Below is a small trained network, with its code and all its weights. Each question gives an input and a class and asks what happens when units are switched off, that is, made to give their printed mean instead of their output.

import numpy as np


def w(rows, s, z=0):
    codes = np.array(rows[::2]) - 128.0
    scale = np.full(codes.shape[1], s)
    scale[-1] = z or s
    return codes * scale


def f(y):
    return np.maximum(y, 0)


def log_softmax(a):
    a = a - a.max(-1, keepdims=True)
    return a - np.log(np.exp(a).sum(-1, keepdims=True))


def net(x, mask):
    res = np.array(x, float).reshape(1, 6) / 4 @ E
    y = f(res @ A[0][:, :-1].T + A[0][:, -1])
    res = res + np.where(mask, y, B[0][:, -1]) @ B[0][:, :-1]
    return log_softmax(res[-1] @ U[:, :-1].T + U[:, -1])


A, B = {}, {}
E = w([
[169,8,209,85],'x0',
[130,130,127,129],'x1',
[125,127,127,127],'x2',
[101,135,221,252],'x3',
[123,128,128,128],'x4',
[113,126,130,127],'x5',
],0.0044)
A[0] = w([
[128,128,130,131,147],'n0',
[133,103,30,9,234],'n1',
[134,41,175,101,37],'n2',
[136,29,178,100,32],'n3',
[122,126,173,208,194],'n4',
[114,181,85,159,32],'n5',
[122,128,177,211,198],'n6',
[109,212,77,166,2],'n7',
[135,109,136,125,94],'n8',
[134,116,140,122,97],'n9',
[133,124,102,92,191],'n10',
[112,121,186,237,217],'n11',
[130,68,166,105,55],'n12',
[124,166,107,143,48],'n13',
[115,190,85,160,20],'n14',
[118,126,145,155,175],'n15',
[117,124,143,156,180],'n16',
],0.012,0.0005)
B[0] = w([
[126,128,127,124,132],'n0',
[214,94,154,1,254],'n1',
[65,166,116,223,211],'n2',
[58,171,113,234,220],'n3',
[178,107,122,49,202],'n4',
[88,133,134,198,173],'n5',
[180,107,123,43,206],'n6',
[68,136,136,228,192],'n7',
[117,135,125,147,145],'n8',
[117,134,126,144,143],'n9',
[153,115,132,93,166],'n10',
[200,103,120,22,228],'n11',
[78,158,120,194,188],'n12',
[105,131,134,169,154],'n13',
[80,134,135,205,177],'n14',
[146,121,123,100,156],'n15',
[143,122,127,99,156],'n16',
],0.015,0.0059)
U = w([
[184,105,132,3,254],'0',
[73,152,123,254,2],'1',
],0.0099,0.00081)

Each question gives the input, the list of numbers given to net, and the class t.
The units are the neurons (one row each of A and B). Each row of codes is followed by its name. A weight is (code - 128) times the scale printed after its matrix; where a second scale follows, it is the last column's (A, B and U).
mask holds one flag per neuron, in row order. A switched-off neuron (its flag False) gives its mean, the last column of its row in B, instead of its output. The means were averaged over made-up inputs and are rounded, as every weight is.
A unit's drop is (log p(t) with every unit on - log p(t) with that unit switched off) / (log p(t) with every unit on - log p(t) with every unit switched off).
unit that matters most: the unit with the biggest drop
k most important neurons: the k neurons with the biggest drops, biggest first
drop of u: that unit's drop, to one decimal
input [-8,-1,-4,8,7,7], class 0: unit that matters most -> n11
input [5,-1,4,-4,7,-6], class 1: 3 most important neurons -> [n11 n3 n2]
input [-7,4,3,7,-6,7], class 0: 4 most important neurons -> [n11 n6 n4 n3]
input [6,-4,-1,5,5,5], class 1: 4 most important neurons -> [n1 n3 n2 n12]
input [7,3,8,-6,5,4], class 1: 3 most important neurons -> [n3 n2 n11]
input [1,8,-7,0,4,2], class 1: 2 most important neurons -> [n1 n11]
input [7,8,-8,-6,5,7], class 1: 2 most important neurons -> [n3 n2]
input [7,4,1,5,-3,-2], class 1: 4 most important neurons -> [n3 n1 n2 n12]
input [-1,-3,-5,0,-4,-6], class 1: drop of n12 -> -0.2
input [-5,-7,6,8,0,-3], class 0: drop of n11 -> 0.1
input [-3,-8,4,1,4,5], class 1: drop of n1 -> 1.4
input [7,7,0,-2,1,-4], class 1: drop of n16 -> 0.0
